After every row comes roughly how far along a hidden order it lies, from 0 to 20.
In the rows, zero is written as 100.
[107 104 116 119 104  95  89  76 126 122  77  85  92 109 107 102 103 102
 102 103  94  87  97  84  80 106 103  99 116 110 111 103  80  91 123 111
  93  93 111  99 101  91 104  95]	2
[101 100 109 109 101  91  91  82 129 121  85  79  96 111 127 105 104  97
 102 106  90  85  77  92  83 103 104  93 110 110 103 110  81  94 134 116
  94  81 102 100 103  95 104  96]	6
[104 100 116 106 100  89  93  76 120 121  75  83  92 111 121 111 105  91
 104 107  95  94  87  96  90 103 104  94 108 110 105 103  79  90 125 112
  87  87 103  99 101  98 103  97]	1
[ 99  95 108 101  97  80 101  88 109 124  72  76  99 109 129 112 112  91
 104 109  90  92  84  91  94 101 112  90 106 108  99 111  81  96 130 115
  91  58 108 104 105  98 105  98]	4
[102  99 120 102 101  89  95  81 118 117  68  78  93 112 114 108 110  94
 103 107  87  96  87  96  98 103 100  97 108 114 105 104  77  90 132 114
  94  76 102 100 103  96 103  97]	0
[105  98 118 106  99  92  98  89 112 126  74  83 101 112 132 109 118  92
 103 107  89  86  92  84  79 102 111  94 111 110 104 106  85  96 132 122
  91  49 120 104 104  95 106  96]	3
[ 94 101 129 105 103  95  91  81 104 104  84  68 101 114 125 109 101  96
 104 105  93  72  92  87  91 104 100  92 110 112 100 116  87  96 113 113
  89  58  89 100 103  94 104  96]	14
[105 101 122 110 102  93  95  89 115 123  85  87  97 111 128 106 109  94
 105 106  92  89  96  89  77 104 109  99 115 110 106 108  86  94 125 107
  91  71 119 103 105  93 106  95]	2
[100  94 113  93  97  84 106  93 104 132  69  78 102 120 140 113 117  90
 104 105  84  90  87  93  97 100 109  90 111 112  98 105  87  93 142 120
  91  27 120 109 108  99 106  99]	0
[106 104 133 112 105  95  92  74 114 121  81  88 102 118 125  94 108  97
 102 102  94  73 105  76  70 106 107  98 118 111 109 108  87  94 145 106
  90  69 128 102 105  86 106  94]	5
[ 96  95 113 101  97  85  97  97 110 112  90  76  94 106 121 113 110  96
 104 111  92  87  81  95 107 101 107  88 102 113  98 113  76  97 129 120
  90  57  92 101 103  98 102  98]	8
[107 101 146 108 105  94  97  84 104 134  74  91 110 123 143 105 122  89
 103 102  86  78 106  79  55 104 114  99 121 109 106 106  93  97 135 108
  86  28 146 109 112  91 110  96]	1
[ 99  96 106 104  97  84  96  85 119 120  79  65  91 102 118 109 107  95
 100 111  93  98  80  96 106 101 103  89 104 115 101 106  73  92 118 120
  98  81  99 100 100  99 102  97]	1
[108 100 137 108 104  94  97  84 105 132  66  74 109 115 145 105 116  92
 103 103  85  81  99  80  64 104 112  96 115 109 108 105  91  97 147 108
  88  30 141 108 109  92 110  94]	2
[102  97 122 103  98  87  98  84 113 123  82  82  96 108 113 112 102  92
 104 107  90  88  87  95  93 102 107  91 107  91 104 104  79  93 125 117
  93  61 105 103 105  97 104  98]	1
[ 91  95 120  93  99  88  96  89 101 111  74  62  96 111 122 118 105  93
 105 111  94  73  79  97 118 102  95  85  99 117  97 120  71  96 139 117
  92  47  93 100 105  97 103 100]	16
[101  98  98 107  97  86  92  80 128 110  86  64  82  99 103 111 100 102
 102 111  94 103  78 101 115 103  98  89 100 114 104 103  70  89 127 122
  96 105  73  95  97  98  99  97]	1
[ 95  99 123 104 101  91  93  88 109 116  81  76  97 107 120 109 102  95
 104 108  92  78  88  88  91 104 103  89 105 108  98 116  76  95 133 115
  92  55  98 100 102  96 103  97]	11
[ 99 100 124 107 102  93  92  80 111 118  84  79  98 111 123 107 102  97
 102 105  93  79  92  89  84 104 106  93 111 111 102 117  78  93 130 114
  93  72 108 100 103  94 104  96]	9
[104  98 133 105 101  91  98  84 114 119  75  86 104 115 133 108 114  91
 104 106  88  87  91  90  81 102 109  95 114 113 104 108  85  95 140 114
  91  71 119 105 107  94 107  96]	1
[103  96 123  98 101  87  95  78 113 125  67  77  95 114 125 110 112  90
 104 109  88  96  88  99 101 102 102  93 108 115 105 104  99  92 138 121
  95  75 107 102 105  96 104  98]	0
[104  96 132  96  99  87 102  94 101 138  74  82 107 118 137 111 120  88
 104 106  83  84  94  85  73 101 113  92 113 110 100 104  88  98 159 112
  88  32 129 109 110  98 109  97]	1
[101  97 112 105  98  86  99  95 112 124  81  81  94 103 113 109 111  95
 104 112  93  90  80  93  99 102 108  89 104 117 102 110  79  95 119 124
 101  70  94 102 103  98 101  98]	4
[104  99 113 103 102  88  94  77 119 122  73  92  93 113 119 107 111  93
 103 107  87  95  89  96  95 104 100  96 109 112 106 103  79  90 134 116
  94  83 104 101 104  95 105  97]	0
[108 104 128 114 104  94  92  72 118 121  77  85  96 111 121 101 103  98
 101 105  94  86  96  86  76 105 106  97 112 108 110 104  86  92 131 120
  93  81 117 101 102  90 106  95]	1
[103  96 115 102  98  89 100  89 109 125  81  79  99 112 131 110 112  89
 104 109  86  96  84  91  90 101 111  92 108 110 102 105  84  98 131 117
  89  47 110 100 106  96 105  97]	1
[ 89  95 129  83 105  92  95  79  94 108  80  50  98 121 134 121 104  89
 105 112  90  67  78 105 130 104  87  87 103 128  96 122  67  92 149 118
  92  31 101 100 105  96 105 103]	20
[105 101 125 107 103  94  94  81 118 119  71  80  97 115 124 104 111  94
 102 105  90  92  95  88  81 105 106  96 111 114 107 102  77  94 132 114
  92  51 117 102 105  93 104  96]	1
[102  98 113 106  99  87  93  82 118 118  75  74  91 105 105 109 105  97
 103 109  92  98  82  87  99 104 105  90 104 112 104 108  78  91 120 116
  93  85  96  98 102  96 104  96]	3
[105 101 129 107 103  95  93  78 113 123  73  87 101 118 129 102 110  93
 102 105  89  82  97  92  75 104 106 100 113 111 108 103  84  92 145 114
  93  73 119 103 106  92 107  96]	1
[101  97 116 104  98  87  96  87 116 124  83  74  93 106 119 110 107  94
 103 109  92  97  85  97  95 102 105  89 103 113 103 107  84  95 131 118
  92  77  95  99 102  98 104  98]	1
[104 102 124 110 103  93  94  73 117 122  76  83  96 109 125 106 106  97
 103 104  93  85  97  84  80 105 105  98 114 109 108 104  79  91 132 112
  92  79 111 101 102  93 105  97]	1
[109 101 129 108 105  97  98  83 105 130  75  86 112 127 145 102 117  91
 103 100  88  76 103  78  59 106 115 102 126 110 107 104  93  94 153 103
  87  45 145 109 109  92 112  95]	2
[ 94  99 142  94 106  94  91  75  98 111  79  62 104 122 137 113 105  91
 105 109  94  60  89  92 104 105  93  94 113 119 100 119  75  95 156 114
  90  33 109 102 108  93 109 100]	19

[ 84 120  80 127  93 105 114 108  87 141 118 103 115  81 119 163  87  94
  93  90 103  93 164 101 104  90 114 116 105 108  60 109 100 113 107 117
  92  82 136  79  85 116 107  96 107 118 138 102 115 139 123  97  63 118
 102 177 127 113 108  93  93  94  97 107 116  63 102 131 112 105  90  88
 113 121 178  70 105 130  93 100 119  83  76 114  83]	11
[ 77 121 115 131 106 113 125 105 121 146 131 103 136  82 119 142 106  64
 104  98 118 107 127 102 116 114 127  97  96 103  93 109  96 106 120 115
  90  69  98  68  88 122 110  89 100  96 163 104 112 135 123  97 123 125
 110 162 141 121 111  89  95  93  94 102 111  73 104 118 105  92  91  89
 106 135 174  74 100 128 104 103 114  86  83 112  99]	8
[104  96 192 112 119 101  94  96 125 181 114  81 126  96 139  72 104  81
  73 102  68  84  25 103  69 106 115 119 135 118 127  98 103 105  79  52
  82 115  47 109 125 103  89  79  99 101 160  71 110 111  82 100  88 104
 109  74  95 104  98  93  96  95  63  77  85  83  78 123  79  72 111  90
 106 114  94 118 109  85  64 108  87  70  83  86 147]	7
[ 81 132  92 111 101 120 117 107  93 170 107  99  87  72  99 106  84  74
  79  91  57  78  58 100  81  67 125 123 133 123 134 117  86 119 106  73
  64 114 182 102 109  91  96  85 109 137 146  96 114 145 118  94   4 123
  95 132 108  83 104 103  93 106  81 101  71  76  90 105  99  95  88  87
 147 125 149 107 102 106 106  98 101  72  80  97 117]	20
[ 85 128  79 125  99 102  99  93  96 160 117 104 138  91 140 158 105  90
  85  97  88 103 102 101 102  94  89 128 103 111  55 106 107 105 100 112
  93  78  62  65  84 128 105 104 104 119 150  98 118 144 113  97 107 119
 113 159 135 126 107  93  99  86  91 104 130  66  97 150 112 104  97  83
  83 109 173  77 105 126  74 103 117  78  77 112  93]	5
[ 88 114 110 126 105 102 103  96 111 160 125  99 149  92 142 146 109  85
  95  97  88 106 102 102 105 109  93 118  96 104  67 100 110 101 100 105
  96  74  51  66  83 124 105  92  98 101 154  94 116 131 105  99 127 115
 116 144 134 129 106  88  99  84  90  98 126  71 100 137 105  94 101  86
  80 114 163  78 101 123  77 106 113  81  79 111 101]	3
[ 99 103 149 126 108  92 123  97 110 149 121  95 142 104 145 136 109 108
  89 103  85  94 115 103  88 101  86 123 103 104  55  99 114 102  80  98
 105  85  26  68  92 127  99  92 103  99 147  86 116 121  96  99 144 108
 113 124 119 134 102  88  97  89  88 101 133  74  96 154 100  99 106  89
  76 105 137  84 109 107  93 105 108  78  82 101 119]	0
[ 66 137 109 120 106 109 138 100 113 183 122 114 137  76 106 136 110  62
  85 100  51 108  65 101 109  71  84 111  87 103 110 115  89 103 108 118
  76  65  73  41  82 116  99  90 104 124 147 111 113 146 119  93 120 125
 109 142 142 125 108  99  91 101 104 125 118  89 103 105 112 111  91  87
  88 135 175  93 100 112 157 100 108  84  94 103 113]	9
[ 65 143 114 108 106 123 128 105 113 177 107 107  98  68  91  89  93  53
  81  93  42  82  33  98  94  58 114 101 113 114 162 123  77 114 116  82
  51 103 156  82 100  93  93  86 107 142 136 106 113 145 121  92  40 129
  95 114 116  94 105 108  87 108  94 114  75  93  94  78 102  98  88  86
 137 144 167 112 100  97 151  97  99  80  88  94 133]	20
[104  96 176 123 112  89 128 101 121 171 118  90 140 104 140 105 112 109
  85 105  70  86  99 103  77  92  86 122 105  99  72 101 111  97  70  89
 103  96   0  70 104 116  91  91  97  98 145  82 116 118  90  98 168  98
 106  99 107 129  98  92  93  95  85 105 123  86  91 140  93  96 110  92
  65 110 124 103 111  95 120 106  99  68  88  92 137]	0
[ 80 134  74 122  99 109  88  93  98 172 118 105 138  83 130 155  99  68
  88  95  79 107  97 100 108  96 100 126 103 113  68 107 101 108 112 108
  82  77  92  72  84 122 105  98 102 122 144 100 121 143 116  97  85 123
 114 160 137 120 109  95  97  89  90 102 121  62  96 132 111 102  95  83
  99 120 178  80 102 128  72 103 120  77  80 111  90]	9
[103  97 200 118 118  97 143 105 132 172 121  86 127 101 131  83 113  94
  82 108  51  79  60 103  72  90 102 108 114 101 120 101 107  99  73  68
  91 106  19  82 114 105  86  84  92  97 143  76 111 111  83  98 152 100
 103  67  92 119  97  94  88 103  80 102  99  98  87 131  81  87 110  93
  79 116 106 121 113  77 136 105  88  65  93  84 154]	3
[ 78 120  81 121  95 120 118 111  99 140 117 101 104  74 102 134  83  76
  93  92 100  88 129  99 106  93 139 110 118 114 102 115  92 116 118 102
  75  90 171  86  94 108 106  91 104 120 138 101 122 140 127  95  32 124
  96 171 121  99 109  96  94  99  92  99  92  62  96 112 104  96  88  88
 144 143 174  80 102 126  98  99 115  84  73 109  98]	17
[ 99 101 200 115 117  97 169 109 121 183 112  86 110  95 115  69 107 100
  81 110  50  61  69 104  62  64  92 111 112  97 135 105  97 100  64  66
  90 117  54  82 122  95  81  69 100 104 132  81 110 105  89  96 131  93
  91  62  77 110  95 100  83 109  85 115  95 106  81 124  84  93 107  95
  89 109 108 126 113  71 167 101  83  70  98  77 159]	7
[ 89 100  72  85 102 102  69  86  65  84  95  98  68 121 106 186  92  88
  73 111  35 124  86  98  97  99  36  67 116 101 124 100 120  90 110  41
 113 137  96 102 111 109 102  79  77 108  76  85  51  88  83  97  94 115
  89  72 126 105 106  95 103  92  85  84  84  87  92  76  92  96  97  85
  73 139  28  86 111  74  38  98  92  83 107 101 133]	18
[ 91 110 119 129 103  98 129 103 112 148 126 100 144  94 133 146 105  91
 101 100 104 100 128 102 100 102 100 113  96 101  49 103 108 101  93 114
 103  72  54  62  87 123 103  93 103  99 140  95 114 129 110  98 144 107
 106 144 128 129 105  88  95  90  94 110 133  77  98 145 107 100  99  90
  83 115 155  76 104 120 104 104 115  78  82 108 106]	2
[ 81  89  95  94  97 108  48  85  98  47 101 107  82 123 116 154  87 135
  86 116  77  95  86  90  82 104  31  61 139 111  47 102 102  83 118  41
 107 110 109  99 113 108 106  91  78 105  90  89  74 112  74  96 101  99
  96  70 105 102 105  99 105  99  93 100  72  85 112  93  93  86  94  92
  68  91  54  81 115  96  65  99  86  99  97  97 122]	19
[ 90  95  72  88 105 106  69  87  67  84 100  92  71 118 108 182  92  76
  80 115  47 130  96  99 104 114  50  67 117 100 132  95 128  90 116  50
 115 140 114 111 116 112 105  71  73  99  74  84  57  83  84  97 106 120
  94  77 127 104 108  92 103  92  85  76  83  83  91  80  91  85  98  85
  80 144  26  85 111  81  18  99  94  82 101 104 137]	17
[100 107 109 132  99  97 117 101 101 144 123  98 141  97 144 158 102 102
 104 100  99  95 141 103 100 105 100 118 105 102  47 103 114 102  93 112
 107  73  57  67  87 124 104  93  99  96 149  92 121 126 109  99 131 110
 110 153 127 129 105  89  96  89  94 104 131  64  99 154 108 102  99  87
  81 109  98  74 106 127  93 103 116  78  82 111  99]	3
[ 81  92 104  94  99 111  66  89 104  33 100 110  85 121 114 143  85 138
  96 117  95  97  86  92  87 107  38  55 131 109  40 105  96  82 116  38
 110 104 108  89 114 101 105  85  76 102  98  94  72 117  76  94 114  96
  91  62 102 103 105 100 103 101  95 102  67  87 117  90  90  86  91  92
  68  95  73  83 115  94  90  97  85 100 102  97 128]	19
[ 81 128 133 110 108 114 136 112 107 184 106  98  87  79  93  76  90  80
  81  98  50  66  38  99  75  57 127 113 130 116 156 116  83 116  96  67
  58 121 147  96 121  86  88  72 108 139 137  93 105 146 109  92  51 114
  93  95  88  89 101 107  86 110  83 109  66  92  86  95  91  96  94  91
 141 130 131 127 103  88 145  98  90  74  84  84 144]	19
[ 97  98 200 118 112 106 188 128 123 152 114  84  84  86  98  71  89 103
  97 103  73  52 144 103  69  69 132  87 119  95 154 112  92 111  77  70
  83 113 141  93 123  82  85  66 107  97 124  84 106 102 108  95  85  93
  74  78  70  95  97 101  77 121  91 116  75 105  89 105  82  90  98 106
 123 139 117 124 114  78 185  97  86  81  98  81 147]	14
